Below is a small trained network, with its code and all its weights. Each question gives an input and a class and asks what happens when units are switched off, that is, made to give their printed mean instead of their output.

import numpy as np


def w(rows, s, z=0):
    codes = np.array(rows[::2]) - 128.0
    scale = np.full(codes.shape[1], s)
    scale[-1] = z or s
    return codes * scale


def norm(h):
    return h / np.sqrt((h * h).mean(-1, keepdims=True) + 1e-5)


def f(y):
    return np.maximum(y, 0)


def log_softmax(a):
    a = a - a.max(-1, keepdims=True)
    return a - np.log(np.exp(a).sum(-1, keepdims=True))


def net(x, mask):
    res = np.array(x, float).reshape(1, 8) / 4 @ E
    u = 0
    for l in range(4):
        y = f(norm(res) @ A[l][:, :-1].T + A[l][:, -1])
        res = res + np.where(mask[u : u + 3], y, B[l][:, -1]) @ B[l][:, :-1]
        u += 3
    return log_softmax(norm(res)[-1] @ U[:, :-1].T + U[:, -1])


A, B = {}, {}
E = w([
[120,128,146,127,123,137,108,117,142],'x0',
[125,127,131,129,127,131,129,122,131],'x1',
[153,168,182,112,157,218,142,118,114],'x2',
[107,81,78,65,81,196,141,141,127],'x3',
[97,107,153,121,136,137,65,81,40],'x4',
[188,11,163,140,128,134,191,62,108],'x5',
[125,209,102,109,60,117,179,36,105],'x6',
[61,119,142,191,144,148,180,146,116],'x7',
],0.012)
A[0] = w([
[8,106,138,215,132,153,205,150,117,2],'0.n1',
[84,81,84,144,130,79,116,126,36,55],'0.n2',
[76,41,96,94,70,185,132,156,149,3],'0.n3',
],0.016,0.0052)
B[0] = w([
[246,151,135,68,94,106,60,140,124,254],'0.n1',
[58,114,142,95,140,121,90,58,153,216],'0.n2',
[89,113,35,78,140,126,189,146,84,210],'0.n3',
],0.011,0.0073)
A[1] = w([
[220,84,111,72,142,104,64,91,174,159],'1.n1',
[144,141,194,241,184,40,112,105,133,18],'1.n2',
[86,12,156,178,182,156,91,250,134,3],'1.n3',
],0.018,0.004)
B[1] = w([
[195,99,163,102,139,100,99,169,94,252],'1.n1',
[58,88,49,38,88,188,185,134,119,208],'1.n2',
[134,178,92,252,118,71,135,131,43,199],'1.n3',
],0.014)
A[2] = w([
[154,162,197,162,230,252,183,147,108,45],'2.n1',
[146,183,182,151,14,100,192,64,133,2],'2.n2',
[176,102,115,181,95,109,213,193,241,102],'2.n3',
],0.02,0.0033)
B[2] = w([
[105,84,63,79,248,88,97,71,156,215],'2.n1',
[176,144,106,203,138,90,139,159,87,255],'2.n2',
[50,118,220,73,117,136,95,80,80,233],'2.n3',
],0.017,0.0054)
A[3] = w([
[157,136,122,146,45,126,156,26,148,15],'3.n1',
[171,5,182,188,130,142,216,83,158,12],'3.n2',
[84,96,173,182,135,139,62,58,79,230],'3.n3',
],0.026,0.0012)
B[3] = w([
[133,87,119,183,154,72,173,148,80,182],'3.n1',
[26,232,83,154,77,168,5,182,162,187],'3.n2',
[114,121,208,136,140,120,174,107,202,255],'3.n3',
],0.014,0.0091)
U = w([
[138,112,121,252,126,79,174,121,61,123],'0',
[113,88,105,109,170,83,132,91,145,253],'1',
[99,85,67,96,85,165,200,125,92,3],'2',
[199,112,170,110,94,113,94,143,114,94],'3',
[99,120,154,141,122,127,141,131,101,228],'4',
[81,99,226,137,121,145,145,75,121,43],'5',
[123,116,128,132,114,99,144,128,135,182],'6',
[71,187,121,180,92,129,78,145,184,71],'7',
],0.011,0.0038)

Each question gives the input, the list of numbers given to net, and the class t.
The units are the neurons (one row each of A and B). Each row of codes is followed by its name. A weight is (code - 128) times the scale printed after its matrix; where a second scale follows, it is the last column's (A, B and U).
mask holds one flag per neuron, layer by layer. A switched-off neuron (its flag False) gives its mean, the last column of its row in B, instead of its output. The means were averaged over made-up inputs and are rounded, as every weight is.
A unit's drop is (log p(t) with every unit on - log p(t) with that unit switched off) / (log p(t) with every unit on - log p(t) with every unit switched off).
The circuit of an input: a set's keep is (log p(t) with only the set's units on - log p(t) with every unit switched off) / (log p(t) with every unit on - log p(t) with every unit switched off). Starting from all 12 units, units are removed one at a time, each time the one whose removal leaves the highest keep (on an exact tie, the one counted first), for as long as the keep stays at least 0.8.
circuit, biggest first: the units of the circuit, biggest drop first
unit that matters most: the unit with the biggest drop
k most important neurons: the k neurons with the biggest drops, biggest first
k most important neurons of layer l: the k neurons of layer l with the biggest drops, biggest first
drop when u is switched off: that unit's drop, to one decimal
input [5,5,-3,7,2,1,2,8], class 3: unit that matters most -> 0.n1
input [-2,-5,5,2,-2,4,7,8], class 3: 3 most important neurons -> [0.n1; 1.n3; 1.n1]
input [-5,4,-7,5,5,8,-6,8], class 3: 2 most important neurons -> [0.n1; 1.n1]
input [-8,1,8,8,5,0,-8,6], class 0: 2 most important neurons of layer 1 -> [1.n3; 1.n2]
input [0,6,-6,-4,8,1,-3,-2], class 5: 4 most important neurons -> [0.n2; 3.n3; 0.n1; 2.n1]
input [-2,6,-2,-3,4,7,-7,-6], class 0: 2 most important neurons -> [1.n3; 0.n1]
input [2,2,2,-4,8,-4,-4,-4], class 5: circuit, biggest first -> [0.n1; 3.n3]
input [-2,8,8,8,1,6,4,-3], class 1: 4 most important neurons -> [2.n1; 1.n2; 0.n1; 1.n3]
input [1,-5,1,5,1,-4,-4,-4], class 2: 2 most important neurons of layer 3 -> [3.n2; 3.n1]
input [2,-5,7,-3,-8,1,-3,-3], class 5: 2 most important neurons -> [2.n3; 0.n1]
input [-6,1,-7,-7,8,-4,5,-5], class 5: circuit, biggest first -> [0.n2; 3.n3]
input [-6,-8,1,7,-6,-6,2,8], class 3: 2 most important neurons -> [0.n1; 1.n2]
input [-7,-1,6,-8,-3,-3,6,4], class 2: circuit, biggest first -> [1.n2; 0.n3]
input [-5,8,-7,-5,4,-1,8,-8], class 0: most important neuron -> [0.n1]
input [-4,-7,6,5,-8,4,-4,-3], class 5: 2 most important neurons -> [2.n3; 0.n1]
input [1,-2,2,-1,3,8,-5,-5], class 7: 2 most important neurons -> [3.n2; 0.n1]
input [0,7,8,8,6,8,6,7], class 1: 2 most important neurons -> [2.n1; 1.n2]
input [-6,-4,5,-8,5,-8,-2,-1], class 2: 2 most important neurons of layer 0 -> [0.n1; 0.n3]
input [6,1,2,5,-7,-1,-6,3], class 5: 2 most important neurons of layer 2 -> [2.n3; 2.n2]
input [0,-4,-5,1,-8,5,1,-6], class 5: most important neuron of layer 0 -> [0.n1]
input [1,-7,6,0,5,6,-8,2], class 0: drop when 1.n3 is switched off -> 2.3
